Below are the code and all the weights of a small trained network. Each question names an input and a target symbol and asks about switching units off, where a switched-off unit gives its printed mean instead of its output.

import numpy as np


def w(rows, s, z=0):
    codes = np.array(rows[::2]) - 128.0
    scale = np.full(codes.shape[1], s)
    scale[-1] = z or s
    return codes * scale


def f(y):
    return np.maximum(y, 0)


def softmax(a):
    e = np.exp(a - a.max(-1, keepdims=True))
    return e / e.sum(-1, keepdims=True)


def log_softmax(a):
    a = a - a.max(-1, keepdims=True)
    return a - np.log(np.exp(a).sum(-1, keepdims=True))


def net(x, mask):
    ids = ['ΛΣΨζηθμτ'.index(c) for c in x.split()]
    T = len(ids)
    res = E[ids] + P[:T]
    u = 0
    for l in range(2):
        q, k, v = (res @ M[l].T for M in (Q, K, V))
        z = softmax(np.where(np.tri(T) > 0, q @ k.T / 2**0.5, -1e9)) @ v
        res = res + np.where(mask[u], z, O[l][:, -1]) @ O[l][:, :-1]
        u += 1
        y = f(res @ A[l][:, :-1].T + A[l][:, -1])
        res = res + np.where(mask[u : u + 16], y, B[l][:, -1]) @ B[l][:, :-1]
        u += 16
    return log_softmax(res[-1] @ U[:, :-1].T + U[:, -1])


Q, K, V, O, A, B = {}, {}, {}, {}, {}, {}
E = w([
[153,142,72],'Λ',
[72,123,225],'Σ',
[145,249,164],'Ψ',
[19,113,87],'ζ',
[168,101,133],'η',
[74,96,175],'θ',
[106,105,112],'μ',
[187,116,141],'τ',
],0.016)
P = w([
[142,104,131],'0',
[146,198,109],'1',
[118,40,135],'2',
[151,246,89],'3',
[132,1,145],'4',
[122,165,120],'5',
],0.0081)
Q[0] = w([
[162,149,180],'L0H0',
[9,178,32],'L0H0',
],0.014)
K[0] = w([
[172,120,239],'L0H0',
[4,150,68],'L0H0',
],0.012)
V[0] = w([
[85,236,6],'L0H0',
[241,5,41],'L0H0',
],0.0019)
O[0] = w([
[177,2,112,1],'L0H0',
[1,150,125,65],'L0H0',
],0.003,0.00076)
A[0] = w([
[97,96,208,3],'L0N0',
[189,136,138,164],'L0N1',
[150,129,58,199],'L0N2',
[86,166,189,178],'L0N3',
[106,105,186,37],'L0N4',
[95,109,213,140],'L0N5',
[104,85,86,95],'L0N6',
[126,65,176,114],'L0N7',
[122,146,23,67],'L0N8',
[198,93,208,53],'L0N9',
[231,183,138,129],'L0N10',
[253,167,2,150],'L0N11',
[78,101,237,163],'L0N12',
[134,226,157,193],'L0N13',
[132,163,93,132],'L0N14',
[131,78,44,37],'L0N15',
],0.009,0.0029)
B[0] = w([
[165,239,94,178],'L0N0',
[99,130,78,157],'L0N1',
[147,158,75,160],'L0N2',
[94,141,196,205],'L0N3',
[173,199,79,164],'L0N4',
[142,89,103,217],'L0N5',
[200,185,123,147],'L0N6',
[150,147,62,190],'L0N7',
[205,73,104,148],'L0N8',
[106,166,130,160],'L0N9',
[92,154,5,172],'L0N10',
[156,125,208,190],'L0N11',
[146,29,98,255],'L0N12',
[173,22,116,186],'L0N13',
[139,132,101,144],'L0N14',
[115,205,196,141],'L0N15',
],0.011,0.0061)
Q[1] = w([
[155,115,198],'L1H0',
[119,8,129],'L1H0',
],0.019)
K[1] = w([
[168,200,113],'L1H0',
[116,104,3],'L1H0',
],0.015)
V[1] = w([
[4,165,34],'L1H0',
[125,85,183],'L1H0',
],0.016)
O[1] = w([
[44,110,6,2],'L1H0',
[191,37,138,118],'L1H0',
],0.016,0.003)
A[1] = w([
[164,187,212,77],'L1N0',
[176,101,106,2],'L1N1',
[153,58,127,159],'L1N2',
[164,249,86,132],'L1N3',
[165,67,63,219],'L1N4',
[49,154,205,119],'L1N5',
[151,62,129,165],'L1N6',
[157,102,130,63],'L1N7',
[140,92,125,134],'L1N8',
[138,253,172,106],'L1N9',
[121,153,149,200],'L1N10',
[133,69,128,43],'L1N11',
[41,181,146,144],'L1N12',
[163,172,68,150],'L1N13',
[177,149,91,174],'L1N14',
[133,77,96,40],'L1N15',
],0.011,0.0041)
B[1] = w([
[19,195,120,224],'L1N0',
[46,228,71,167],'L1N1',
[214,97,210,233],'L1N2',
[125,243,84,178],'L1N3',
[23,9,203,254],'L1N4',
[193,144,34,146],'L1N5',
[213,91,213,230],'L1N6',
[75,178,54,170],'L1N7',
[163,121,168,176],'L1N8',
[54,120,1,181],'L1N9',
[173,164,103,155],'L1N10',
[131,188,112,165],'L1N11',
[199,166,47,156],'L1N12',
[84,99,104,174],'L1N13',
[153,60,137,191],'L1N14',
[185,228,74,160],'L1N15',
],0.0091,0.0088)
U = w([
[4,182,173,133],'Λ',
[38,170,220,75],'Σ',
[185,119,54,24],'Ψ',
[3,75,107,2],'ζ',
[112,137,116,39],'η',
[146,43,121,252],'θ',
[10,122,166,25],'μ',
[197,144,51,213],'τ',
],0.0062,0.0033)

Each question gives the input, a string of symbols that net reads in full, and the target symbol t.
The units are the heads (2 rows each of Q, K, V and O) and the neurons (one row each of A and B). Each row of codes is followed by its name. A weight is (code - 128) times the scale printed after its matrix; where a second scale follows, it is the last column's (O, A, B and U).
mask holds one flag per unit, layer by layer, with each layer's heads first. A switched-off unit (its flag False) gives its mean, the last column of its rows in O or B, instead of its output. The means were averaged over made-up inputs and are rounded, as every weight is.
A unit's drop is (log p(t) with every unit on - log p(t) with that unit switched off) / (log p(t) with every unit on - log p(t) with every unit switched off).
The circuit of an input: a set's keep is (log p(t) with only the set's units on - log p(t) with every unit switched off) / (log p(t) with every unit on - log p(t) with every unit switched off). Starting from the 12 units with the biggest drops (on a tie, the unit counted first), units are removed one at a time, each time the one whose removal leaves the highest keep (on an exact tie, the one counted first), for as long as the keep stays at least 0.8.
units of the circuit, in order: the units of the circuit, biggest drop first
k most important neurons: the k neurons with the biggest drops, biggest first
top k neurons in layer l: the k neurons of layer l with the biggest drops, biggest first
input Ψ θ θ Σ Λ ζ, target Σ: top 3 neurons in layer 0	L0N12; L0N13; L0N6
input θ τ Σ ζ, target θ: top 3 neurons in layer 0	L0N12; L0N10; L0N8
input τ θ θ Λ, target θ: units of the circuit, in order	L1H0; L1N4
input Σ Σ Λ μ, target Σ: units of the circuit, in order	L1N0; L1H0; L0N12
input θ θ Σ, target θ: units of the circuit, in order	L0N12; L1H0
input τ ζ θ θ, target ζ: units of the circuit, in order	L1H0; L0N13
input θ ζ η, target ζ: top neuron in layer 0	L0N11
input τ ζ Σ, target ζ: 4 most important neurons	L0N12; L0N3; L0N11; L0N5
input Σ θ θ θ η ζ, target θ: units of the circuit, in order	L1H0; L0N12
input τ Σ θ η, target Σ: top 4 neurons in layer 0	L0N12; L0N3; L0N5; L0N10
input Σ θ Λ, target Λ: top 3 neurons in layer 0	L0N11; L0N10; L0N15
input τ Λ Λ Σ, target Λ: top 3 neurons in layer 0	L0N11; L0N8; L0N2
input θ Σ θ ζ, target Σ: 4 most important neurons	L0N12; L1N0; L0N5; L0N13
input Λ Λ θ ζ μ, target ζ: units of the circuit, in order	L1H0
input θ τ Λ Σ, target τ: units of the circuit, in order	L0N10; L1H0; L0N12; L1N12
input η θ τ Σ, target θ: units of the circuit, in order	L0N13; L0N12
input η τ Λ Λ Ψ, target Λ: 4 most important neurons	L0N11; L1N0; L0N8; L0N7
input Σ θ Ψ, target θ: top 3 neurons in layer 0	L0N13; L0N11; L0N10
input θ θ ζ Λ τ Σ, target Λ: top 4 neurons in layer 0	L0N11; L0N10; L0N8; L0N13
input θ θ τ τ, target θ: 2 most important neurons	L0N10; L0N13
input Σ Σ θ τ, target Σ: 2 most important neurons	L1N0; L0N12
input μ τ θ θ, target τ: 4 most important neurons	L0N3; L0N10; L0N1; L1N4
input Ψ Ψ Ψ θ ζ, target ζ: 4 most important neurons	L0N11; L0N3; L0N12; L1N4
input Σ Σ θ Λ μ, target Λ: units of the circuit, in order	L1H0
input ζ ζ ζ Σ, target ζ: top 3 neurons in layer 0	L0N13; L0N11; L0N12
input θ Σ τ Λ, target Σ: top 3 neurons in layer 0	L0N12; L0N10; L0N5
